Here is a tiny trained network, its code and every weight. The questions are about switching its units off for an input and a class, where a switched-off unit gives its printed mean instead of its output.

import numpy as np


def w(rows, s, z=0):
    codes = np.array(rows[::2]) - 128.0
    scale = np.full(codes.shape[1], s)
    scale[-1] = z or s
    return codes * scale


def norm(h):
    return h / np.sqrt((h * h).mean(-1, keepdims=True) + 1e-5)


def f(y):
    return np.maximum(y, 0)


def log_softmax(a):
    a = a - a.max(-1, keepdims=True)
    return a - np.log(np.exp(a).sum(-1, keepdims=True))


def net(x, mask):
    res = np.array(x, float).reshape(1, 2) / 4 @ E
    u = 0
    for l in range(2):
        y = f(norm(res) @ A[l][:, :-1].T + A[l][:, -1])
        res = res + np.where(mask[u : u + 11], y, B[l][:, -1]) @ B[l][:, :-1]
        u += 11
    return log_softmax(norm(res)[-1] @ U[:, :-1].T + U[:, -1])


A, B = {}, {}
E = w([
[75,110,92,6,156,124,254],'x0',
[242,152,147,10,124,242,160],'x1',
],0.0079)
A[0] = w([
[158,171,122,99,113,184,140,53],'0.n0',
[79,77,173,178,165,55,126,205],'0.n1',
[161,111,177,57,116,72,151,79],'0.n2',
[162,183,114,177,49,214,136,53],'0.n3',
[116,43,150,100,174,135,222,3],'0.n4',
[176,180,120,202,67,163,145,115],'0.n5',
[97,80,136,151,44,254,160,56],'0.n6',
[165,138,169,82,181,141,117,144],'0.n7',
[203,89,156,76,132,131,131,92],'0.n8',
[131,108,144,64,100,96,156,146],'0.n9',
[88,217,177,139,145,165,133,48],'0.n10',
],0.007,0.0019)
B[0] = w([
[151,81,10,77,181,146,84,191],'0.n0',
[157,150,68,2,100,88,129,255],'0.n1',
[81,86,62,160,66,79,161,165],'0.n2',
[37,36,79,53,54,86,182,192],'0.n3',
[80,147,185,198,139,162,149,187],'0.n4',
[133,246,131,122,61,162,231,193],'0.n5',
[63,118,185,199,187,88,5,161],'0.n6',
[177,243,84,226,225,146,185,188],'0.n7',
[115,71,114,192,151,7,58,197],'0.n8',
[149,253,150,199,98,188,95,177],'0.n9',
[105,81,154,140,141,75,164,130],'0.n10',
],0.0051,0.006)
A[1] = w([
[216,102,164,140,174,158,125,57],'1.n0',
[144,168,123,126,76,123,124,150],'1.n1',
[132,134,124,137,106,176,68,94],'1.n2',
[92,129,78,161,141,98,120,143],'1.n3',
[132,182,131,101,99,138,133,156],'1.n4',
[136,123,86,70,133,249,128,193],'1.n5',
[194,142,203,156,119,129,99,65],'1.n6',
[115,75,165,160,75,137,81,251],'1.n7',
[178,125,141,169,111,98,105,132],'1.n8',
[145,204,81,117,122,138,113,85],'1.n9',
[83,93,56,79,157,153,197,195],'1.n10',
],0.012,0.0016)
B[1] = w([
[168,76,80,43,169,37,73,173],'1.n0',
[119,144,84,149,210,175,152,188],'1.n1',
[39,153,195,159,116,107,227,174],'1.n2',
[237,85,103,71,157,157,60,221],'1.n3',
[229,124,84,191,215,172,97,178],'1.n4',
[17,62,101,104,47,53,69,224],'1.n5',
[51,113,139,169,93,175,155,171],'1.n6',
[2,123,103,78,106,155,199,178],'1.n7',
[131,85,177,66,47,207,191,187],'1.n8',
[173,201,164,188,184,92,166,219],'1.n9',
[129,138,178,193,80,180,125,255],'1.n10',
],0.0065,0.0087)
U = w([
[30,132,126,172,61,163,178,225],'0',
[91,61,48,91,83,12,52,203],'1',
[249,180,90,191,206,133,110,220],'2',
[125,131,150,120,192,109,96,5],'3',
[158,137,196,113,125,69,117,23],'4',
[143,147,180,71,156,104,107,7],'5',
[140,87,171,88,198,98,129,7],'6',
],0.013,0.0034)

Each question gives the input, the list of numbers given to net, and the class t.
The units are the neurons (one row each of A and B). Each row of codes is followed by its name. A weight is (code - 128) times the scale printed after its matrix; where a second scale follows, it is the last column's (A, B and U).
mask holds one flag per neuron, layer by layer. A switched-off neuron (its flag False) gives its mean, the last column of its row in B, instead of its output. The means were averaged over made-up inputs and are rounded, as every weight is.
A unit's drop is (log p(t) with every unit on - log p(t) with that unit switched off) / (log p(t) with every unit on - log p(t) with every unit switched off).
unit that matters most: the unit with the biggest drop
top k neurons: the k neurons with the biggest drops, biggest first
top k neurons in layer l: the k neurons of layer l with the biggest drops, biggest first
drop when u is switched off: that unit's drop, to one decimal
input [3,2], class 2: top 3 neurons in layer 0 -> (0.n9, 0.n7, 0.n8)
input [-7,-7], class 0: unit that matters most -> 1.n7
input [-5,7], class 1: top 3 neurons -> (1.n5, 1.n0, 0.n3)
input [6,7], class 1: top 2 neurons in layer 0 -> (0.n5, 0.n3)
input [8,7], class 0: top 2 neurons in layer 0 -> (0.n2, 0.n4)
input [-5,4], class 0: top 2 neurons -> (0.n1, 0.n3)
input [3,-1], class 2: top 3 neurons -> (0.n9, 1.n5, 0.n3)
input [-1,4], class 1: top 2 neurons in layer 1 -> (1.n5, 1.n4)
input [2,-3], class 2: top 2 neurons in layer 0 -> (0.n3, 0.n8)
input [-2,-3], class 2: top 4 neurons -> (0.n1, 1.n5, 0.n8, 0.n3)
input [-6,-6], class 0: top 2 neurons in layer 1 -> (1.n7, 1.n8)
input [1,-3], class 2: top 4 neurons in layer 0 -> (0.n3, 0.n8, 0.n1, 0.n6)
input [2,5], class 1: drop when 1.n5 is switched off -> 2.0
input [-4,3], class 0: drop when 0.n1 is switched off -> 1.4
input [-1,7], class 1: drop when 1.n5 is switched off -> 0.8
input [-2,0], class 2: unit that matters most -> 0.n5
